How the points are linked:
gide @ piri
gide § kofa
gide & repe
fezo @ gasu
fezo § lose
fezo & favo
lipu @ peso
lipu § kota
lipu & vude
buno @ pozi
buno § vude
buno & kota
gosi @ lose
gosi § gasu
gosi & pozi
geni @ kota
geni § peso
geni & sopi
kuva @ vimu
kuva § favo
kuva & lose
lose @ kuva
lose § fezo
lose & gosi
nipo @ sula
nipo § nopu
nipo & besi
nagu @ pezi
nagu § fufi
nagu & bile
peso @ bile
peso § geni
peso & lipu
sula @ kemo
sula § devo
sula & nipo
gafe @ repe
gafe § tana
gafe & depo
kofa @ seda
kofa § gide
kofa & pezi
pozi @ gosi
pozi § galo
pozi & buno
nopu @ depo
nopu § nipo
nopu & devo
gasu @ galo
gasu § gosi
gasu & fezo
besi @ nipo
besi § depo
besi & tana
fufi @ sopi
fufi § nagu
fufi & piri
sopi @ geni
sopi § bile
sopi & fufi
kemo @ nevi
kemo § bavo
kemo & sula
devo @ nopu
devo § sula
devo & bavo
kota @ buno
kota § lipu
kota & geni
piri @ fufi
piri § pezi
piri & gide
nevi @ favo
nevi § vimu
nevi & kemo
bile @ nagu
bile § sopi
bile & peso
seda @ tana
seda § repe
seda & kofa
galo @ vude
galo § pozi
galo & gasu
repe @ gide
repe § seda
repe & gafe
bavo @ devo
bavo § kemo
bavo & vimu
pezi @ kofa
pezi § piri
pezi & nagu
favo @ fezo
favo § kuva
favo & nevi
tana @ besi
tana § gafe
tana & seda
vimu @ bavo
vimu § nevi
vimu & kuva
depo @ gafe
depo § besi
depo & nopu
vude @ lipu
vude § buno
vude & galo

Which point is each row?
[ 25 -35  37  36  -6   6  37 -13  -4  17  -7  -3  42  30   1 -10  17  -1 -11  23  -3 -43  34 -32  29  -3   1  20  -5  32 -26  27   7  12  -2  -6 -20  16   3  29  14  -7  19  16   0  23  47 -26 -11 -22   8 -15  -2 -24  -8 -28  41  -4   7  10  12  10  22  38  19 -10 -15  32  10   7 -27   1  -3  -7 -27 -21 -11 -17  10 -15 -18 -32 -12 -19  34 -20 -33 -21 -43  18   7   3  11   8 -35  -1   0 -29 -31  15 -15  -4 -15   8  53   6   4 -31] | fufi
[ -5 -11   4  40  15 -38  50 -17   4   4  31 -18  32  11  22  -4  -2 -28 -21  44  -6 -22  -6   4   2  20 -10   1   6  22 -12  10  20 -14   7  30   5   8  -8   2 -13 -14  12  23   8  11  32 -39   0   8  53  -5  -4 -10  30  -5  42  -8  -5  -4  15  -8   7  -4  12  25  11  13  20  17 -12 -15 -25   7   2 -23 -46 -12  20  26  27   7  -8  -7  44  11   2  25  -8 -12 -13   4 -53  16 -30   8  -2 -11  10  16  -4  20   2 -41  13  -9  10  17] | nipo
[-11 -11 -24 -15  12 -14   5  23  17   3  11 -10  -2 -31   2  -2 -18 -46  -4  17  -9 -17 -11  19 -14  30  -7  21  -2 -15   4 -24  53   2   8  38  27 -27   0  -6 -30 -10  28  29   9 -10  38   1  16  48  33  -1 -10  40  25  -8   3  -8   8 -26  19  -9  -9 -26  25  45 -11 -39  41   7   0   2 -22  29  46 -25 -45  14   5  29  21   9 -24  32  15   0  34  -8 -11 -24  19   9 -38   3 -15   9  -3  -4  20   8  -9   9  41 -37 -49  -2   7  11] | kemo
[-18  -2 -19   3   2  -4 -25  21  -7  -7   1 -24 -21  -5   9 -13 -10 -26 -30 -22  22 -21  12  28  -8  47  17  -9  -9   9  -6 -22  30  -9   5  50  30   7  19   7 -55 -45  20  13  -3 -25  22 -34  20  13  41   9 -40   5  23  20  13 -11 -12  -8   8  15  -1 -41  21  14   9   3  24   9  19 -23 -14   7  20 -10  -4 -11  34   5  17  41   1  37   8 -33  28 -15 -14 -11  16  15 -27  22 -39  13  14  -2  33  23  38   1  48 -15 -43 -19  21  27] | gosi
[  7  22 -19  -4 -19  -2 -19  16  16 -32   1  -3 -45 -52 -24  -7  -5  29  20 -24  -3   0 -29   7 -11 -26   9 -19 -17 -16  14   6 -12  -9   2 -19   5 -29   9 -18  -7  23 -26 -22  -7  17 -40  26   7 -16 -38  21  -5   9 -32 -13 -52  36 -44  -6  -1 -17  -8  12 -15 -10 -16 -25 -54  -9  16  50  27 -10  -8  30  21  27 -14  -2 -29  -4  11  -9 -42   9  -6  32  18  24  10   1  35 -33  53  -7  24  -1  15  -9  -3  -8  19  43 -14  14 -35   0] | nopu
[ 18 -10  45 -14   4   6   9 -34  19  -9   6  -5  23  17 -18   1  16  33  30   0 -24  19  12 -14  16 -52  11   9   5 -12  -6  35 -14  29 -16 -49 -13 -16 -13  -4  33  42   1 -16  -2  10 -29  27 -36 -32   8   0  17 -15 -13 -30 -34  26   0 -22  -6   1  24  59  -6 -37 -14 -11 -29   3 -37  30  13 -40 -18   7  20   9 -17 -11 -32 -37 -30  -8  11  33 -31 -15 -19  24   1  -9  18  -8  20   2 -35  -8  19 -27 -15  -3 -26  36  44   7  13 -17] | repe

The symbols that take the first to the second take the third to the fourth. What is the fourth?
Answers are names.
[-19  19 -29 -14  -9   8 -11  39 -21 -24   3  14 -27 -40 -29 -19 -16  18  22   2  12  21   1  22 -25  -5  15  -9 -11 -20   3 -42  -9 -11  -4 -10   2 -27  37 -18  -3  -3 -36   8   3 -10 -27   8  -4  12 -32  24 -17  22   2  17 -38  43  -7   5  13 -22   3 -27 -16 -44  13 -26 -39  -4   8 -10  26 -16   4  13   9  32  27   1  -6  12  31  15 -41   2  28   4  19  19   9  -4   3 -19   6   0   3  21  47 -26 -14 -15  11  -2 -18  -9 -22  -8]
: [ 16 -36  35  39  32  -6  23 -16   1 -11 -15  -1  35  52   3  18   7  -8  -8   1   1  -1  -2 -38  29 -22  -6  12  -1   4 -37  30  13  19  -7 -33 -17  21 -19   5  22  -1   2  -1 -11  12  58 -12  15 -24  37  10  -2 -24 -14   9  52  -1  16  19  -1  -6   9  23  33  -7 -30  45 -14  24 -35   7 -29   0   0 -16  -7 -49  -8  -4 -20 -27 -20 -36  26   9 -13  10 -10   8  10   6 -10   3 -46  -5 -25 -26 -27  19 -11  -6 -11   1  47   1  -9   9]
:: [-12 -16 -13   3  -2 -11  17  14   9  28   6   8  26 -20   0  -1 -14 -27 -42  -5   2  -5   6  11  -5  53 -31 -11  -8 -14   5  -5  32 -14 -10  46  27 -16 -25   6 -38 -29  44  -4  38 -11  13 -51  18  -7  61  10 -28  13  42 -15  20  -6 -25 -26  -9  38 -19   0  38  71  -6  -8  37  -4   6 -24 -26  44  24   1 -28 -13  -7  15  44  25  13   8  11   7  21 -12 -30   4  -2  37 -35  16 -21  -6  33  15  24  13  41   2  34 -21 -17 -30 -16   2]
: kemo

[ -9  -6  33  34  18  39  23 -21  19  12  -1  22  26  19  11   4  37   5   1  15 -16   4   3   9  11 -30 -22  25  37  -2  -7  37  29  31  15 -20 -25   7 -51 -12   7  42  37  -6   3   8  34  15  -6 -21  12 -19  11   0  14 -21  28  -4  29 -13  -1  19  29  42  16 -14 -16  29  -9  21 -27  31 -24   9   0 -33 -29 -31 -24 -14   9 -31 -42 -14  40  10 -17  20 -27   7   1 -12  -9   3 -28   5  -3  -6 -17  11 -24 -23 -35  -2  74  14  27 -28]
: [ 62   9  39  32  24  22  12 -29  11  19   0  14   4  54  17  12  19  -4  29  13   2 -21   5   2  14 -29   8  25  21 -14 -24  50 -14   7   2 -12 -13  -4 -23  23  39  -3  10  -7 -12   8  26  28 -14 -27  18  25  26  -9 -14  -5  15 -14  11  34 -10   8  12  32   1 -25  -2  44  13  19 -22  22   3  -8 -15   2 -12 -39 -13 -26 -26 -27 -25 -29  11  -6 -31   6  -7  17   7   8  22   1 -12  15   1 -23 -51  21  -2   0   6   9  23  19  12  14]
:: [-24  -3 -35  -3   4 -11 -32  23  -6  -4  16  -2  -6 -13  -9   0 -24 -22 -15   5  -5 -10  -3  13 -17  42 -21 -28 -34   9   3 -45   8  -9  18  10 -14  -6  31  -8  -3 -42 -12   0   2 -36  17  -7   2  45   0   0 -27  33  22  19   1  17   1 -15  34 -16  -1 -61  10  17  43  -4   9  19  -2 -17 -23   2  54  -6 -16  18  20  30  36  49  10  13   6   9  17   6  22 -25   2   7 -43  18 -24  -7  11  16  19  -2  13  16  25 -38 -27 -15   6  20]
: gosi

[ 17 -31  39   9  30  25  13 -15  34  30  14 -21  20  37  -1  -4  26  -2  -3  11 -16 -20 -22  -2  21 -31 -20  20  18   2  14  33   2  14 -13  -8 -21  20 -15  -9   3  22  25  14   5   5  47  16   7 -13  17 -13   2  -3  -1  -7  24  -5  27  -6  -5   5  -3  57  20 -13 -37  13  -1  11 -51 -10 -22  -6 -10 -42 -23  -9 -15 -20  19 -21 -33  -8  42  16 -35   1 -26 -13   2 -33 -25   5 -17  13   3 -19 -16  13  -8   8 -25   5  33   0   7 -26]
: [  1 -11  30  32 -12  12  17 -15  24 -23 -30   5  24  -4 -12  -3  42  41   8  -5  -5  30 -13  -7  17 -38  12   7   9 -26  -2  26 -11   6  18 -33 -16 -10  -2 -16  19  17   3  -8  -6  25 -17  16 -22 -44 -11  -9   0   4 -30  -8   5  18   3 -11   1  12  16  35 -33 -31 -19  16 -44  -8 -30   2  24 -20  -6  -4  33   7 -19 -11  -6 -22 -10  -5  18   7 -26   1  15 -13   5 -16  37  -9  49 -10 -10  -8   5  -4   9  -7 -64  39  18  17  28 -53]
:: [-11   9 -55  -4  -3  15 -14   8 -10 -18 -10   6 -29 -25  -9  17 -31  19  18 -21 -15  28   2  13 -32  16  29 -24 -19   3  22 -65 -16  -3  -4   4  22  10  27  -8 -22   9 -39   2  -7 -31 -34  14  -9   1   1  15  -9  21 -21 -11 -14  16  15  19  13  -2 -11 -36  -2 -28   6 -14   1 -28  43 -11  25  11   0  19 -14  33   6   6  19  23  32  31 -17  10  21   2  29   9 -15  11  11 -13  30 -17  23  17  18  -8 -24 -21   8  -8  -2 -36   1  -1]
: kemo

[ 22   5  26   6   6   3  14  -5 -17  20   2 -25   7  16 -18   2  31  26   1  -8   6  33   2 -30  26 -41  10  56  -4  -2   2  26 -29  18 -11 -31 -11 -28 -15 -11  45  13  15  11   6  32   0  26 -21 -33  -3   2   5 -40 -36 -12  -5 -11  -5  14 -21  19   0  50   4  -5 -37  22  -9   1 -21  11   3   2 -25 -15  36 -11 -11 -34 -39 -41  -3 -22   2  10 -16   5  -4  -1   2  14  32   0  36  -7 -28  11 -14   2   7   3 -40  28  34  14  -6 -22]
: [ -7  -1  18  36 -17 -31  19 -15  32   9  26  -7   4  17   5  32   0 -33 -30   1 -16 -17  21  -9  44   0 -23 -15  -7  22 -23   7  31 -25 -10  14  19  21 -15  17  -9 -25   9  17  10  -2  43 -27  22 -20  54  -6  -7 -10  41   9  29  -9  -8   1  22  10  12   2  22  27  25  11   6  15   9 -28  -7  15  27  -9 -38  17  20  45   2   5 -33 -17  28  10   9   0  -6 -20  26  -4 -36   1 -40 -27  11 -11  -6  23  14   7  -5 -40  34 -25   4   7]
:: [-17 -13 -37 -36  12   1 -10  35 -11 -16 -24  -6  -7 -31 -15   7 -23   1  -2  24  -7  19  24   9   5  23 -29 -15 -48   8  29 -57   5 -14  16   3  39   9  18   1 -39   1  18  -3  26 -25  -8 -31   6  55 -24 -16   1  12  13  22  -8 -16  14   4  14  -7   9 -61 -17  20  11 -31   4  -8   4 -31   5  36  -2  25 -27  14  29  39  17  16  24  15   1 -24  12   8  11  -4  -2  15 -51   3 -22 -15  12  12  22   1   8   0  47 -44 -18  -8 -13  27]
: nopu

[ -5 -14  16  -1  16 -39  -6  13 -14  -7  -2  24  -1  16  17 -29  23 -41 -15  10  -3 -29   7   2 -13  12  11  -6  -1   5  -4  -6  40  -5  -1  52  13  25 -11  11 -45 -35  44  -4  42 -18  48 -35  14  29  25 -36  -8  -6  45  -3  22 -24  25  -4 -14  -6  20 -14   5  23  -9 -11   1  17   1 -25 -30  13  14   4 -36 -20  10  17  28  28  -8  20  24 -11   9   3 -24 -23  11  -7 -64  -1 -29  -6  13  -1  -5  17  31 -11  22 -15  -8 -33  41   1]
: [-18   9 -32 -22  -4  -2  11   3 -20 -25 -27  19   6 -46 -14  -4 -12  32 -11 -11  15   6 -36  16 -18  -9  11 -41  -1 -18  -8 -17 -12 -13 -11 -19 -25 -13   6  20  13   0 -43 -22 -41 -13 -62  15  10  -7 -21   3 -10  16  -8   9 -28  26 -26  12   8 -12  13  -9  -8 -10  -6   9 -39 -13  17  19  33 -25 -20  -3  15  30 -41  -9   5  10  14   3 -51  20   3  30  36  16  -4 -10  11 -27  14 -30   5  26  27  -9 -10 -35 -16  28 -19  -4 -11  -7]
:: [ 34 -12  11  18   0  -9  33 -10  -4  16   2  11  -8  46  -3  16  34  20  33   1   6  20  -8 -21  39 -37 -14   9  18 -16  -5  16 -24  33   8  -7  -2  17 -16 -14  16  43  15  -6   9  11  12   6 -20 -27  25  -9  31   4 -34  -8  10 -40  -5  21  -8  10   5  50  -7 -16   2  18 -16  10  -6  16 -12 -13 -29  -8   1 -25 -10   8 -22 -56 -30 -18  27  12 -30 -16 -13   0 -12  -1  27   4   1  15  23 -28 -34   1 -16 -14 -33  -6  25  19   3 -21]
: gosi

[ -3   4  17   4   9  -1  15 -15  21  44   0 -21  22  45   7  12  19 -19  -7  24  21 -45   6  -1  19  16  -2  13  16  13 -37 -18  31  -6 -13 -21  27  26 -15  36  -7 -10   5  16  28  19  31 -21  -3  29  68   7   1 -13  -1  35  15 -22  -6  -2  -5   4 -11 -11  29  32 -13  36  39  16 -22 -11 -21  16   9 -40 -49   5  -6  27  16 -10 -28  -2  49 -16   2 -11  -8 -33   9 -17 -36  19 -35  12   7  -6  13  19  14  15   4 -48  31 -18  16  -9]
: [  2  26 -18  -9 -26   7 -31 -25  -3 -29 -34  10 -33 -46  10 -26 -11   3   7   1  19  22 -27   5   2 -10  14 -23 -14  -2  18  10  -3  27  27 -24  21 -17  -3  -2 -15  22  -4 -53 -15   4 -44  31 -35   6 -42  13   6 -11 -20   6 -50  18 -27  -5 -23 -11   3   3  -7  -6 -25   7 -18 -17  11  16  14 -14 -13   6  27  19  -8  -3 -35 -17   2 -17 -42   3 -20  12  18  37  -2 -31  45  11  42 -14  -8  14 -25  -5   4  -2   3  70 -14  34 -20 -26]
:: [ 42  -5  54  40  28  12  39 -18  10   1  19  -3  28  28  11  -4  28  13   4   3 -36 -11  -7 -17  17 -27 -24  19  15  21 -16  28   8   3 -12 -21 -24  17 -37   3   3  24  21   3  -7  12  70  18 -28 -11   7 -18  11   6  22 -18  37 -25   8 -15  -2   1   8  32   8  -4  -5  14  10  31 -18  27 -19  10 -21  -9  -7 -35   1  -7  21 -36 -47 -12  32  34 -28   4 -27   4   3 -17 -12 -14 -12  16  11  -5 -27  10   5   6 -14 -11  22  -7  -2 -13]
: repe

[ 31   2   1  12   0   0  13  -9   9   7   4   3   6  21 -15   2  19   8  31  -5  -7  20 -31 -23  22 -29 -14   9  -4 -27 -12  59  -5   7  10 -18 -46  -3  -6 -26  41  56   6  -7 -15  16  -6  22 -18 -24 -22  10  16 -11 -29 -34  -6   1 -15   1   4  -6  18  36 -28 -11 -17  -8 -35  -1 -21  17   5 -38 -43  10  22 -11 -28 -26 -20 -35  -5 -12  31   1 -44   3  10   0  -9  -7  20  -8  17  32  20  16 -25 -26  -6  -3 -42  17  35  24  -7  -7]
: [ 33  23  28  20  10   1  -7 -22  -5 -10  -1 -15   7  38 -16  -8  43  20  17  22  -1   5 -11 -38  25 -17  20  13  18  -1 -25  11  -8  23  -8 -21 -11   2  -6   4  24   3  -6  -3 -37  51  15   3  -1 -44  -6  26  12 -28 -33 -17  10 -24   6   8   3  -1  13  32  -2 -17 -24  18 -19   5  -5  27   8 -15  -4   2  32  -1   2 -57 -39 -43 -26 -10   0  -9 -25 -17 -14 -11  19   4  32 -11  13 -11 -19 -15 -25   5 -31 -26 -19  10  29   0  29 -15]
:: [ 27  12   5  -8 -13  30 -17 -37 -12 -19 -18  -3  -6  23 -18  -9  -8  21  31   0   3  11  -7   7  14 -29   2  -1 -13  13  15  18 -45  27  20 -27 -26  -7   3  -6   7  33 -21 -12 -20  -2 -20  55   5  -3 -15  -2   9  12 -18   4 -25  37   7  19  10 -19  10  13 -20 -39  11  12  10 -13  12   9  12 -27 -30  13  -3  16  -7 -24 -27  -3 -17 -12 -23   0 -29  20   2  17  -6   2  27  -4  16  11 -29  -8 -27 -19  10  21 -33  37  11  40 -17 -16]
: repe

[ 21   7  17   9 -33  35  12 -13   2   9  -5  -1 -14   1  11   3  15  15  14 -19 -12  33   4 -35  22 -61  12  -1 -21   3   8   7 -29  49   5 -44 -46  14   5  -5  19   8 -12 -21 -27  -9 -15  25 -33 -31  -5   2 -18 -28 -21   2 -15  47  16   3  11   4   0  -6 -22 -29 -12  21 -11  -3   8  10  17 -22 -42   8  28  -4   0 -12 -32 -32  18   4 -31  20 -25  -1  -3  15 -17  14  41  12  28  -9 -23  -9 -12 -11   5  12 -27  12  29   6  -9 -28]
: [ 37 -19  29 -10  17   1   0 -14   0  21   4   6   4  67   8 -33  36 -21 -17   4  17 -27  -3 -14  12  -9  -1  50   4  28 -13  35  43   3   1   9   0  14  -9  32 -26  -2  56   7  35  22  46  -4   4  -9  27  -6  -8   0   9 -20  37 -34  31   8   0   5  24  37  32  30 -24  16  10  14 -44  15 -25  -5  -9 -18 -12 -37   0 -34  -9 -13 -31   3  33  -9 -27  -6 -22  -9  41   1 -17 -24   6  18  -6  -5 -16  15 -10  27  -5   9  34   6   2  21]
:: [  5  23 -28   2  -2  12 -31  12 -15 -27 -16  29 -13 -39  -7   8 -23  -2   6  -9  -4  10  -1  16 -31   3   5 -16 -10  -3   5 -45  -3  10  -9   0  28  -5  16  -9   1   7 -49 -14 -21 -28 -50  -7  -5  14  -2   4 -18  29  -6   2 -21  34  -9   2   9   5 -19 -28   0 -15  32  -1 -22 -10  24 -10  19 -10  -5  10   1  39   7  21  -2 -11  70  23  -5 -10   6  12   7   0 -17  23  18 -43  16  -4  -7  19  36  -1   3 -31   4  -7 -38 -16 -29  -9]
: kemo

[-15 -24  -7 -11  -7 -37   3  20  14  24  13   6   6  -3  30  12   7 -24 -45   1 -41 -18  -1  -7   9  33 -27  -6 -10  12   8 -20  -1 -29 -17  30  25  -4  -8  -2 -43 -11  40  -2   5  -7  31 -56  32  10  48   0 -25   8  38  -5  37  -7   5 -32   1  15  -1  -8  19  24  -5  -6  29   4  11 -17  -9  26  18  -6 -12  -1  16  34  29   3   2   4   8  -4  44  -2 -32 -12   0  24 -32  -2  -9   7  17  31  14  36   6  -5  27 -32  -8 -40  25  -7]
: [-18  20  35   4   7   4  -9 -13   7   9 -23  11  13   0 -18 -13  15  18  11 -12 -14  19 -20   6   3 -35  19  -4  18 -10  -8  32 -12  28  -6 -36 -40 -14 -11  -8  18  10   3 -28 -49  28 -24  19   1 -22 -24   9  30  -5 -24 -16 -18   9   4   6  -5  -6  22  48 -21 -41 -32  10 -24   6   4  39  17 -13 -41   1  28  -1 -11 -32 -20 -27  -9 -14   7  11 -12   1  -1  26  -9 -19  19 -16  35   3 -16  -8  10   0  -3  -6 -32  12  24  30  10 -45]
:: [ 48  -4  48  19  10  14   8 -15  10  16  11 -11  20  26  19  29  30 -25 -25   3  -9 -22  11  -5  21  -4 -29  21  40   8  -2  33   4 -15   6  19  12  -4 -23 -30 -25   4  34   7   6   6  54 -11  -2  12  33 -10  17  12  30 -15  39 -21 -11  24   3   3  -6  38  20  22 -11  18  25  21 -23   8  -6  -1  22 -38 -24 -18  12 -18  -2 -27 -45 -17  35  13   6 -13 -22 -36  31 -12 -28  21 -27   8   0 -28 -18  37   2   9 -24 -18 -10 -10   9  -5]
: nopu

[  1   1  -2 -13  -8  19  12   3  13   9 -19 -11  -8  22  12 -21 -19   5   7   1  -3  31  -7  -8  14 -28  13  -6  14  -6 -11   6 -20  47   5 -44 -43 -23  15   1  32  18 -17 -19  -5   7 -29  15 -16 -40 -30   6  11 -17 -30   2  -3  38  -8  13   0   0 -12  34 -21 -18  -1  24  -9   1   9  -6  11   1 -15   8  44   4   3 -10  -7 -40   2 -13  -5  13 -27   7  14  29 -19  10  25  -1  29 -23  -7  -4 -24 -13  -5   4 -43  -1  43  16 -42 -20]
: [ 24   2 -26  -4   4  19  -2  -6 -12 -23   2   9 -26 -36   2   0  -8  20  25 -28   0  28  10 -14 -19 -12  29 -22   7   4   7   2 -35  39 -14  -8  -3  -8 -13 -20  22  32 -43 -17 -23 -14 -29  38 -13 -18 -40  14  13 -13 -40  10  21  15 -31   9  -6   9  -2  -3  -3 -57   7  11 -29 -18 -10  17  23  -6 -18   9  36  18  12 -26 -44  -7  26  -5   7   5  16  10 -33  11 -20 -25  68   5  42  -8  -4   9   8 -45   5  -5 -23  21   1  22  -5 -43]
:: [-16 -31  -1  26 -13  -9  -5  10  17 -12 -14 -13  16   4   2 -14  -7 -46 -15  18  14 -24  15 -10   4  12  -7  -2  -7   0 -12  12  28   3  23  27  15   9   3  19 -27 -43  15   8  49  -9  30 -19  10  -7  24 -36 -46 -10  44 -14  26 -37  25 -23 -29  10  10  -9  23  13  -4   8  19  13   8 -27 -19   9  13 -22   0 -16  19  19  19  27 -21  34  26 -42  18   1  -6 -11  -3   7 -76  -4 -57   2  21  15 -13   9  21  18  37 -31  -4 -21  16  22]
: nipo

[  5  33 -28 -16  19  25 -13  -5  -2 -14 -18 -11 -20 -27  -3 -27 -12  29  13  -9   8  30   0  12  -7 -29   3  -9 -10 -21  20  -1 -18  11  13 -10  11 -23  10  -4   2  20   3 -14 -11   5 -43  12 -10  -4 -24  21  -1 -22 -10 -25 -33  41  -9  -3 -24   1  -4   3 -15 -23   0 -24 -14 -18  -5 -10  28 -20 -33  23  40  36 -27  -2 -14 -17  11  11 -58   2   1  35  16  16  -5  -2  46  -3  35  39  -7  10 -12 -10  -6 -14 -14  88   3  18  14  -8]
: [-20  21 -20  -5  -9  25 -10  -7  -8  -2  -9  13   8 -22  -6 -22  -1  18 -12 -14  -5  34  -1  14 -22 -23   0 -25 -22 -15  -5 -12  -9  -7   5 -18 -23 -10  17  11  30   4 -40 -27 -29  13 -69   6   7 -25 -23   4 -12 -12 -33  -3 -41  37  -2   4  -6  -7 -13  -3 -22  -1  29 -14 -29 -27  39   7  40 -19 -22  30   6  48   2   6  12   9  34   9 -49   9  12   7  35 -11   4  20  -4 -38  10 -22   7  19   2  -7   9 -29 -25  29  -6  18 -18 -11]
:: [-23 -26 -43 -11   7 -51   9  28 -26 -19  11   7 -11 -32  -9   3 -21 -17 -17   2 -29 -28   8  18 -31  18  14 -28 -26   2  11 -52  37  -1   2  11  10 -12  15  32 -22  -9 -19  20  23 -29  24 -29  11  28  15 -20 -33  27   7  10 -11  12  -3 -13   6   0  -6 -46   5   7  29 -48   5  19  21 -28   7  -7  21   7 -38  17  17  25  39  19   2  10 -15 -13  21  -4  11  -8  11  22 -51 -20 -17 -18  11 -14   7 -17   5   5  26 -30 -58 -41   3  16]
: gosi

[ 12  25 -18 -11   0   8 -11  -1  -1  -9  -1  28 -19  -7   0   6 -16  34   4 -11  15  33   4 -29  -2 -15  15 -12   0 -13 -10 -12 -19  11  14   4   7 -23   0  -2  28 -11 -26 -22 -45   5 -45  -4  12 -39 -37  25  -1 -16 -49  -3   0  35 -19   8  -3  -7   8  23 -13 -22   8   8 -47   5  38  11  41   3 -39  50  42  13 -18  -4 -32   6  35 -14 -38  -7   4   3  61  27 -19  -7  67 -28  23 -14  -6   5 -16  18   3 -21 -37  33  -6   8 -17 -29]
: [  1   2  18   3   4   6 -13   1  15 -11 -16   7 -29  -8 -11 -12  -9   8  29 -18 -10  13  15 -12  -9 -25  15  14  -7  -9   0  17 -30  26  19 -31 -31 -23   2 -16  35  52 -22 -10 -18   2  -1  45  -5   4 -15  20  19   6 -27  -1 -26  15  -8  25 -11   7 -23   6 -20 -49 -13 -16 -19 -22   8  25  19 -29 -42  16  -1  46 -22 -27 -23 -20  -9 -19 -36  12 -25  -2   4  43   3 -17  28   8  22  13 -33   2 -10 -17 -15  -8 -40  46  12  14 -10 -12]
:: [-16  21 -29 -37 -11  15 -19   0 -14 -10  -6  -4  -6 -31  -6   1 -34   7  12 -24   7  20 -24  22   3   0  10 -30 -48 -37  16   3 -21  -3   9 -30  -4  -6  30 -12  -4  13 -35 -23 -28   0 -44  -1  11 -14 -27  22 -26   1  -6   6 -41  55  -1   7  -9  -6   7 -35 -32 -35   8   2 -25 -36  40 -12  43 -36 -38  24  10  -5   2  13 -23  15  37  20 -26  30  -1   8  20   4   0  13  16   9   3 -25  -3  29  31 -14   0   0  12  20  -8  -6 -31  17]
: nopu

